[[146 154 125 101]
 [125 138 136 112]
 [137 153 135 100]
 [140 137 124 114]
 [121 122 133 131]
 [122 123 134 130]
 [122 123 132 131]]
->
[[125 138 136 112]
 [140 137 124 114]
 [122 123 134 130]]

[[120 116 123 124 135 128 119 112]
 [122 120 121 123 134 126 120 113]
 [119 115 121 123 136 127 117 109]
 [119 117 118 121 137 125 117 107]
 [120 118 119 122 136 126 118 109]
 [125 125 124 125 131 127 124 121]
 [124 123 123 125 132 127 123 119]
 [118 115 118 121 137 126 116 106]
 [118 113 119 122 137 127 116 106]
 [124 123 126 127 131 128 124 121]
 [118 114 120 122 137 127 116 106]]
->
[[122 120 121 123 134 126 120 113]
 [119 117 118 121 137 125 117 107]
 [125 125 124 125 131 127 124 121]
 [118 115 118 121 137 126 116 106]
 [124 123 126 127 131 128 124 121]]

[[124 112 123 143 140 127]
 [124 117 123 135 129 123]
 [116 136 138 124 121 131]
 [131 150 135 123 117 131]]
->
[[124 117 123 135 129 123]
 [131 150 135 123 117 131]]

[[136 118 115 129 135 111 150 117]
 [133 129 128 122 120 109 133 118]]
->
[[133 129 128 122 120 109 133 118]]

[[118 143 115 144 149 133 129 118 130 130 128 121 119]
 [115 138 128 120 144 134 129 126 123 132 143 129 132]
 [119 136 117 144 149 126 124 119 137 127 127 124 120]
 [115 128 146 123 143 128 123 144 122 131 118 133 140]
 [124 135 110 145 137 129 130 113 140 127 130 124 116]
 [128  98 115 126 131 142 136 118 128 116 121 132 121]]
->
[[115 138 128 120 144 134 129 126 123 132 143 129 132]
 [115 128 146 123 143 128 123 144 122 131 118 133 140]
 [128  98 115 126 131 142 136 118 128 116 121 132 121]]

[[145 147 123 141 126 123 146 123 138 121 129 141]
 [134 149 111 127 129 129 148 123 137 121 133 143]
 [142 124 118 140 129 127 121 129 130 154 128 129]
 [148 145 112 110 125 131 144 135 144 129 132 138]
 [133 150 124 143 125 121 147 124 134 118 134 141]
 [146 116 140 143 130 127 114 131 130 147 124 121]]
->
[[134 149 111 127 129 129 148 123 137 121 133 143]
 [148 145 112 110 125 131 144 135 144 129 132 138]
 [146 116 140 143 130 127 114 131 130 147 124 121]]

[[125 118 127 138 149 113 131 140 119 136 109 127 136 119]
 [123 129 112 119 124 130 136 132 116 155 137 131 139 132]
 [114 140 121 127 108 110 127 120 124 141 139 133 120 134]]
->
[[123 129 112 119 124 130 136 132 116 155 137 131 139 132]]
---
[[114 146 109]
 [102 139 122]]
->
[[114 146]
 [102 139]]

[[137 124 126 137 147]
 [122 130 125 128 155]
 [137 130 130 128 147]
 [109 111 131 123 130]
 [131 123 114 135 131]]
->
[[137 124]
 [122 130]]

[[134 145 119]
 [130 104 139]
 [121 104 134]]
->
[[134 145]
 [130 104]]

[[154 107 157]
 [116 121 115]
 [129 111 108]
 [101 104 114]
 [103 100 146]]
->
[[154 107]
 [116 121]]

[[131 101 125]
 [132 115 120]
 [109 113 136]]
->
[[131 101]
 [132 115]]

[[147 134 136 140]
 [137 132 128 134]
 [111 116 137 135]
 [108  98 148 121]
 [123 133 124 104]]
->
[[147 134]
 [137 132]]
---
[[148 132 127]
 [121 134 133]
 [108 131 136]
 [114 143 136]
 [156 139 128]]
->
[[134 133]
 [131 136]]

[[115 124 146 116]
 [157 105 126 124]
 [121 130 149 117]]
->
[[105 126]
 [130 149]]

[[128 131 122 126 130]
 [122 130 141 133 127]
 [124 128 149 139 128]]
->
[[130 141]
 [128 149]]

[[122 128 135 126]
 [110 103 122 105]
 [122 135 122 127]
 [119 132 107 110]
 [128 123 133 125]]
->
[[103 122]
 [135 122]]

[[124 123 133]
 [139 136 113]
 [111 120 145]
 [116 120 150]]
->
[[136 113]
 [120 145]]

[[150 128 144 130 107]
 [123 115 106 144 109]
 [121 124 128 138 128]]
->
[[115 106]
 [124 128]]

[[148 152 109]
 [127 122 146]
 [138 127 141]
 [128 126 142]]
->
[[122 146]
 [127 141]]

[[132 125 143 125]
 [147 148 110 124]
 [152 155 110 157]
 [134 130 142 135]]
->
[[148 110]
 [155 110]]

[[114 127  98]
 [130 102 104]
 [125 150 155]
 [137 117 102]
 [132 115 151]]
->
[[102 104]
 [150 155]]
